Below are the code and all the weights of a small trained network. Each question names an input and a target symbol and asks about switching units off, where a switched-off unit gives its printed mean instead of its output.

import numpy as np


def w(rows, s, z=0):
    codes = np.array(rows[::2]) - 128.0
    scale = np.full(codes.shape[1], s)
    scale[-1] = z or s
    return codes * scale


def f(y):
    return np.maximum(y, 0)


def softmax(a):
    e = np.exp(a - a.max(-1, keepdims=True))
    return e / e.sum(-1, keepdims=True)


def log_softmax(a):
    a = a - a.max(-1, keepdims=True)
    return a - np.log(np.exp(a).sum(-1, keepdims=True))


def net(x, mask):
    ids = ['ΓΞΠΣΨαεζηω'.index(c) for c in x.split()]
    T = len(ids)
    res = E[ids] + P[:T]
    u = 0
    for l in range(3):
        q, k, v = (res @ M[l].T for M in (Q, K, V))
        z = softmax(np.where(np.tri(T) > 0, q @ k.T / 4**0.5, -1e9)) @ v
        res = res + np.where(mask[u], z, O[l][:, -1]) @ O[l][:, :-1]
        u += 1
        y = f(res @ A[l][:, :-1].T + A[l][:, -1])
        res = res + np.where(mask[u : u + 8], y, B[l][:, -1]) @ B[l][:, :-1]
        u += 8
    return log_softmax(res[-1] @ U[:, :-1].T + U[:, -1])


Q, K, V, O, A, B = {}, {}, {}, {}, {}, {}
E = w([
[108,80,111,129,148,165,79],'Γ',
[79,131,154,150,165,3,191],'Ξ',
[181,215,167,111,70,70,145],'Π',
[100,170,204,204,109,151,185],'Σ',
[72,184,44,168,41,132,147],'Ψ',
[122,98,105,125,184,188,81],'α',
[114,95,125,127,76,115,85],'ε',
[145,144,134,111,114,174,85],'ζ',
[178,161,122,70,188,43,125],'η',
[133,140,131,111,81,130,91],'ω',
],0.016)
P = w([
[147,148,83,142,156,105,120],'0',
[181,113,82,128,138,140,141],'1',
[81,177,97,116,144,113,99],'2',
[181,102,120,210,113,101,95],'3',
[150,83,169,96,125,133,148],'4',
[58,194,168,141,134,146,76],'5',
[148,122,160,250,100,121,65],'6',
[155,34,201,110,85,134,156],'7',
[37,164,197,64,133,156,148],'8',
[134,138,77,114,108,213,200],'9',
[68,183,41,83,122,144,163],'10',
],0.013)
Q[0] = w([
[131,134,138,77,158,75,153],'L0H0',
[196,65,190,129,141,111,129],'L0H0',
[5,173,140,73,136,123,127],'L0H0',
[96,160,69,175,107,126,154],'L0H0',
],0.019)
K[0] = w([
[236,105,41,178,135,97,148],'L0H0',
[155,141,142,253,135,98,7],'L0H0',
[193,24,121,89,87,177,233],'L0H0',
[88,165,96,65,135,176,174],'L0H0',
],0.014)
V[0] = w([
[116,5,134,159,81,108,86],'L0H0',
[119,174,204,126,69,56,165],'L0H0',
[164,107,68,9,151,116,101],'L0H0',
[189,90,188,77,181,254,118],'L0H0',
],0.0072)
O[0] = w([
[156,154,47,192,115,150,125,249],'L0H0',
[92,164,94,89,135,88,75,124],'L0H0',
[128,51,125,118,81,138,151,65],'L0H0',
[254,70,143,149,140,116,150,82],'L0H0',
],0.01,0.0018)
A[0] = w([
[190,114,88,44,157,1,181,123],'L0N0',
[105,150,200,206,109,112,123,151],'L0N1',
[46,82,186,159,91,153,122,253],'L0N2',
[181,221,135,107,72,189,98,173],'L0N3',
[111,127,191,131,95,161,38,199],'L0N4',
[141,52,123,21,144,104,36,233],'L0N5',
[156,129,8,159,91,244,39,95],'L0N6',
[95,111,78,201,197,43,181,50],'L0N7',
],0.0062,0.0032)
B[0] = w([
[111,212,144,170,152,118,115,163],'L0N0',
[128,191,138,110,107,161,173,184],'L0N1',
[132,139,122,101,128,195,154,226],'L0N2',
[134,90,125,161,59,92,78,215],'L0N3',
[139,65,96,96,91,201,136,226],'L0N4',
[186,138,128,67,170,149,47,211],'L0N5',
[15,72,63,211,80,52,183,253],'L0N6',
[64,70,255,65,152,107,172,148],'L0N7',
],0.0067,0.0059)
Q[1] = w([
[130,102,148,60,138,110,77],'L1H0',
[129,82,69,11,177,36,171],'L1H0',
[193,119,60,73,154,98,209],'L1H0',
[4,134,73,133,69,110,220],'L1H0',
],0.004)
K[1] = w([
[112,183,143,144,213,155,124],'L1H0',
[117,116,68,85,224,30,178],'L1H0',
[172,129,4,74,145,50,165],'L1H0',
[75,99,101,91,97,145,249],'L1H0',
],0.0039)
V[1] = w([
[133,162,81,75,205,3,174],'L1H0',
[156,103,53,121,176,69,202],'L1H0',
[185,130,94,98,155,31,140],'L1H0',
[181,114,59,104,174,63,134],'L1H0',
],0.0055)
O[1] = w([
[153,158,192,222,62,194,78,2],'L1H0',
[95,165,197,179,90,135,2,54],'L1H0',
[92,150,197,209,97,163,88,17],'L1H0',
[101,115,176,194,71,139,65,44],'L1H0',
],0.0051,0.0036)
A[1] = w([
[93,113,112,145,100,121,164,139],'L1N0',
[195,149,97,103,150,103,104,132],'L1N1',
[108,254,139,156,88,98,153,4],'L1N2',
[184,132,78,103,159,132,42,146],'L1N3',
[139,124,71,112,155,110,160,101],'L1N4',
[128,86,138,66,122,172,98,131],'L1N5',
[74,68,110,86,121,151,101,63],'L1N6',
[131,165,153,194,128,115,190,147],'L1N7',
],0.0094,0.0038)
B[1] = w([
[98,140,85,160,122,59,122,233],'L1N0',
[144,165,132,121,156,84,79,175],'L1N1',
[219,29,153,141,89,170,165,203],'L1N2',
[124,113,107,25,167,76,41,215],'L1N3',
[103,129,129,161,152,77,98,208],'L1N4',
[164,141,158,59,142,217,127,216],'L1N5',
[82,190,127,164,125,217,83,254],'L1N6',
[12,186,113,2,121,201,71,179],'L1N7',
],0.0073,0.0058)
Q[2] = w([
[178,37,78,142,120,125,234],'L2H0',
[51,67,121,178,120,96,124],'L2H0',
[58,225,79,118,127,164,128],'L2H0',
[196,85,191,255,123,155,92],'L2H0',
],0.0066)
K[2] = w([
[125,72,47,133,202,170,96],'L2H0',
[38,1,145,133,79,189,134],'L2H0',
[105,153,75,50,51,71,140],'L2H0',
[132,127,192,236,101,199,44],'L2H0',
],0.0062)
V[2] = w([
[127,128,132,189,101,134,179],'L2H0',
[84,101,107,116,254,136,140],'L2H0',
[131,72,101,196,114,186,91],'L2H0',
[113,110,136,152,108,231,114],'L2H0',
],0.0063)
O[2] = w([
[133,188,126,106,125,156,160,3],'L2H0',
[159,143,184,255,168,148,114,169],'L2H0',
[160,130,115,124,164,97,231,140],'L2H0',
[125,159,90,123,219,87,177,162],'L2H0',
],0.0078,0.0031)
A[2] = w([
[122,186,141,109,123,131,35,47],'L2N0',
[229,76,254,166,187,140,204,58],'L2N1',
[41,201,127,98,111,113,97,1],'L2N2',
[97,115,121,119,94,198,193,98],'L2N3',
[139,181,125,60,112,224,106,24],'L2N4',
[96,68,100,155,215,168,110,144],'L2N5',
[223,95,158,56,161,170,76,74],'L2N6',
[141,30,137,146,128,68,58,195],'L2N7',
],0.0079,0.0059)
B[2] = w([
[145,198,165,255,96,125,103,234],'L2N0',
[85,193,146,67,14,68,31,160],'L2N1',
[201,110,176,124,161,47,202,223],'L2N2',
[195,140,95,135,181,119,73,183],'L2N3',
[115,157,176,185,109,126,222,237],'L2N4',
[185,143,152,88,18,94,139,233],'L2N5',
[73,11,128,151,200,69,129,255],'L2N6',
[168,159,99,100,197,191,180,241],'L2N7',
],0.0072,0.0073)
U = w([
[135,57,112,65,191,149,138,177],'Γ',
[66,96,196,122,138,53,172,47],'Ξ',
[213,129,150,76,29,86,111,148],'Π',
[147,214,119,85,182,209,183,206],'Σ',
[27,114,49,145,107,101,92,165],'Ψ',
[141,176,148,168,88,140,120,51],'α',
[72,177,88,2,102,209,29,243],'ε',
[97,80,152,158,108,185,124,166],'ζ',
[150,175,121,130,187,100,75,109],'η',
[218,88,146,238,153,102,241,5],'ω',
],0.0064,0.0022)

Each question gives the input, a string of symbols that net reads in full, and the target symbol t.
The units are the heads (4 rows each of Q, K, V and O) and the neurons (one row each of A and B). Each row of codes is followed by its name. A weight is (code - 128) times the scale printed after its matrix; where a second scale follows, it is the last column's (O, A, B and U).
mask holds one flag per unit, layer by layer, with each layer's heads first. A switched-off unit (its flag False) gives its mean, the last column of its rows in O or B, instead of its output. The means were averaged over made-up inputs and are rounded, as every weight is.
A unit's drop is (log p(t) with every unit on - log p(t) with that unit switched off) / (log p(t) with every unit on - log p(t) with every unit switched off).
The circuit of an input: a set's keep is (log p(t) with only the set's units on - log p(t) with every unit switched off) / (log p(t) with every unit on - log p(t) with every unit switched off). Starting from the 12 units with the biggest drops (on a tie, the unit counted first), units are removed one at a time, each time the one whose removal leaves the highest keep (on an exact tie, the one counted first), for as long as the keep stays at least 0.8.
units of the circuit, in order: the units of the circuit, biggest drop first
unit that matters most: the unit with the biggest drop
top k neurons: the k neurons with the biggest drops, biggest first
k most important neurons of layer l: the k neurons of layer l with the biggest drops, biggest first
input ζ ω Σ Γ Γ ζ, target ω: units of the circuit, in order => (L0H0)
input ε ζ ε Γ η ε Σ, target Σ: units of the circuit, in order => (L0N1 L1N7 L1H0)
input Ψ ζ ε Γ ε ω Γ ζ Γ α, target ω: units of the circuit, in order => (L0H0 L2H0)
input α ζ ε ζ α Γ Γ, target ω: units of the circuit, in order => (L0H0 L2H0)
input Ξ ζ Γ η ω, target ζ: 2 most important neurons of layer 1 => (L1N5 L1N6)
input α ε ζ η, target η: units of the circuit, in order => (L0N6 L1N1 L0N0)
input ε Ξ ε ε Σ ε ω Ξ Γ, target α: top 3 neurons => (L2N0 L1N6 L2N4)
input ζ Ξ ε Γ ε, target ω: units of the circuit, in order => (L0H0 L2H0)
input ζ Γ ζ Σ Σ ε Γ ε Σ ε, target η: 2 most important neurons of layer 1 => (L1N3 L1N1)
input ε Σ ε ε Γ Σ α ζ, target Π: units of the circuit, in order => (L0H0 L2N1 L1N6)
input ε ε ζ α, target Γ: top 3 neurons => (L1N3 L0N5 L2N6)
input ε ω α ε Γ, target Ψ: units of the circuit, in order => (L0H0 L0N6)
input ζ ε ω ζ Ξ α ζ Π η ε, target ζ: top 2 neurons => (L2N4 L2N6)
input ε Ψ ζ Ψ ζ, target Σ: top 3 neurons => (L2N4 L1N6 L1N5)
input ε ε Γ Ξ, target Ξ: units of the circuit, in order => (L0N7)
input Γ ζ ε Ψ ε Ψ ε Π ζ, target Ξ: top 3 neurons => (L2N4 L2N6 L2N2)
input α ε α ζ Σ ε η Γ Π α ε, target Π: top 2 neurons => (L2N1 L0N6)
input ε ε ζ Ξ η Γ ε Ψ η α, target ζ: 2 most important neurons of layer 0 => (L0N5 L0N6)
input ε η ε ζ Ξ ε, target α: top 3 neurons => (L2N0 L1N6 L2N4)
input ζ ζ ε ζ Σ Ψ ε ε Π Γ, target Ξ: top 2 neurons => (L2N4 L2N6)
input ζ α Σ ζ, target η: top 2 neurons => (L2N0 L1N3)
input η Ξ Γ η ε ω ε η Γ Σ Π, target Π: unit that matters most => L1H0
input Ξ Π ζ, target Ξ: 3 most important neurons of layer 1 => (L1N3 L1N2 L1N5)
input ζ ω Γ, target ε: 2 most important neurons of layer 1 => (L1N6 L1N2)
input ε ε ε ε ε Ξ ε Γ Γ ε, target ω: 2 most important neurons of layer 1 => (L1N7 L1N3)
